Below are the code and all the weights of a small trained network. Each question names an input and a class and asks about switching units off, where a switched-off unit gives its printed mean instead of its output.

import numpy as np


def w(rows, s, z=0):
    codes = np.array(rows[::2]) - 128.0
    scale = np.full(codes.shape[1], s)
    scale[-1] = z or s
    return codes * scale


def norm(h):
    return h / np.sqrt((h * h).mean(-1, keepdims=True) + 1e-5)


def f(y):
    return y / 2 * (1 + np.tanh(0.7978845608 * (y + 0.044715 * y**3)))


def log_softmax(a):
    a = a - a.max(-1, keepdims=True)
    return a - np.log(np.exp(a).sum(-1, keepdims=True))


def net(x, mask):
    res = np.array(x, float).reshape(1, 3) / 4 @ E
    u = 0
    for l in range(3):
        y = f(norm(res) @ A[l][:, :-1].T + A[l][:, -1])
        res = res + np.where(mask[u : u + 8], y, B[l][:, -1]) @ B[l][:, :-1]
        u += 8
    return log_softmax(norm(res)[-1] @ U[:, :-1].T + U[:, -1])


A, B = {}, {}
E = w([
[52,179,193,120,67,45],'x0',
[175,188,227,34,2,200],'x1',
[122,228,66,87,167,108],'x2',
],0.0069)
A[0] = w([
[28,161,194,196,134,30,43],'L0N0',
[70,127,149,196,159,74,98],'L0N1',
[196,103,65,106,227,182,16],'L0N2',
[165,65,112,190,200,247,3],'L0N3',
[70,14,176,154,136,148,68],'L0N4',
[162,90,133,105,124,145,26],'L0N5',
[171,102,151,143,239,84,82],'L0N6',
[79,254,37,146,163,162,63],'L0N7',
],0.0085,0.004)
B[0] = w([
[155,181,114,191,6,83,246],'L0N0',
[143,144,135,140,169,151,218],'L0N1',
[118,182,88,187,58,146,247],'L0N2',
[192,159,94,134,34,115,253],'L0N3',
[85,51,97,35,159,117,224],'L0N4',
[172,101,131,86,94,115,115],'L0N5',
[101,101,163,188,184,36,209],'L0N6',
[86,49,121,81,135,149,226],'L0N7',
],0.011,0.0036)
A[1] = w([
[34,161,129,71,166,179,180],'L1N0',
[142,119,72,124,178,159,197],'L1N1',
[71,165,211,154,137,254,112],'L1N2',
[157,203,39,101,195,169,68],'L1N3',
[95,118,55,232,166,80,189],'L1N4',
[36,223,82,95,163,115,91],'L1N5',
[41,19,78,58,54,98,26],'L1N6',
[115,8,129,144,113,194,3],'L1N7',
],0.0087,0.0034)
B[1] = w([
[131,62,136,139,117,196,155],'L1N0',
[121,148,204,149,46,98,151],'L1N1',
[174,172,146,121,238,151,159],'L1N2',
[145,9,96,136,24,127,140],'L1N3',
[134,145,193,58,180,158,254],'L1N4',
[143,43,145,83,44,158,153],'L1N5',
[65,106,78,1,105,183,184],'L1N6',
[56,153,58,154,81,135,139],'L1N7',
],0.0086,0.0073)
A[2] = w([
[186,143,177,94,156,86,126],'L2N0',
[165,117,194,91,92,125,101],'L2N1',
[30,61,71,30,94,156,45],'L2N2',
[108,135,140,182,209,73,24],'L2N3',
[48,106,151,163,75,107,174],'L2N4',
[9,147,141,75,57,93,207],'L2N5',
[144,155,116,102,49,184,252],'L2N6',
[102,100,118,155,180,120,157],'L2N7',
],0.011,0.0039)
B[2] = w([
[69,128,180,80,222,169,152],'L2N0',
[89,108,57,130,142,145,169],'L2N1',
[143,1,131,63,109,235,224],'L2N2',
[83,173,176,56,158,154,157],'L2N3',
[175,151,94,181,123,154,165],'L2N4',
[188,76,82,134,126,159,229],'L2N5',
[86,148,154,160,184,55,249],'L2N6',
[101,182,187,94,88,157,145],'L2N7',
],0.011)
U = w([
[142,19,42,39,108,207,167],'0',
[53,238,189,59,233,86,116],'1',
[210,216,7,223,19,40,2],'2',
],0.014,0.00058)

Each question gives the input, the list of numbers given to net, and the class t.
The units are the neurons (one row each of A and B). Each row of codes is followed by its name. A weight is (code - 128) times the scale printed after its matrix; where a second scale follows, it is the last column's (A, B and U).
mask holds one flag per neuron, layer by layer. A switched-off neuron (its flag False) gives its mean, the last column of its row in B, instead of its output. The means were averaged over made-up inputs and are rounded, as every weight is.
A unit's drop is (log p(t) with every unit on - log p(t) with that unit switched off) / (log p(t) with every unit on - log p(t) with every unit switched off).
The circuit of an input: a set's keep is (log p(t) with only the set's units on - log p(t) with every unit switched off) / (log p(t) with every unit on - log p(t) with every unit switched off). Starting from the 12 units with the biggest drops (on a tie, the unit counted first), units are removed one at a time, each time the one whose removal leaves the highest keep (on an exact tie, the one counted first), for as long as the keep stays at least 0.8.
units of the circuit, in order: the units of the circuit, biggest drop first
k most important neurons: the k neurons with the biggest drops, biggest first
top k neurons in layer l: the k neurons of layer l with the biggest drops, biggest first
drop when u is switched off: that unit's drop, to one decimal
input [-4,4,3], class 1: top neuron in layer 0	[L0N4]
input [7,-5,5], class 2: 3 most important neurons	[L0N0, L0N4, L2N2]
input [-8,-7,6], class 2: units of the circuit, in order	[L0N2, L2N2]
input [4,4,-3], class 1: units of the circuit, in order	[L0N4, L2N2]
input [-4,-6,4], class 1: 4 most important neurons	[L0N6, L1N4, L0N4, L1N6]
input [-4,2,3], class 2: 2 most important neurons	[L0N2, L0N4]
input [-8,-8,7], class 1: top 4 neurons in layer 0	[L0N6, L0N4, L0N0, L0N7]
input [-6,-7,1], class 1: 2 most important neurons	[L0N6, L1N4]
input [7,-6,6], class 2: top 2 neurons in layer 2	[L2N2, L2N4]
input [1,-3,2], class 1: top 3 neurons in layer 0	[L0N4, L0N1, L0N6]
input [8,-6,5], class 2: 2 most important neurons	[L0N0, L2N2]
input [-6,-4,-1], class 2: 2 most important neurons	[L0N3, L0N2]
input [-8,7,3], class 2: top 2 neurons in layer 1	[L1N4, L1N3]
input [7,0,4], class 2: units of the circuit, in order	[L0N0]
input [-1,4,-2], class 1: top 2 neurons in layer 0	[L0N4, L0N7]
input [-4,-6,3], class 1: 2 most important neurons	[L0N6, L1N4]
input [-3,8,3], class 1: drop when L1N6 is switched off	0.0
input [7,-4,8], class 0: drop when L0N7 is switched off	4.8
input [-6,8,-6], class 1: drop when L0N7 is switched off	0.3
input [-5,8,4], class 1: most important neuron	[L2N2]
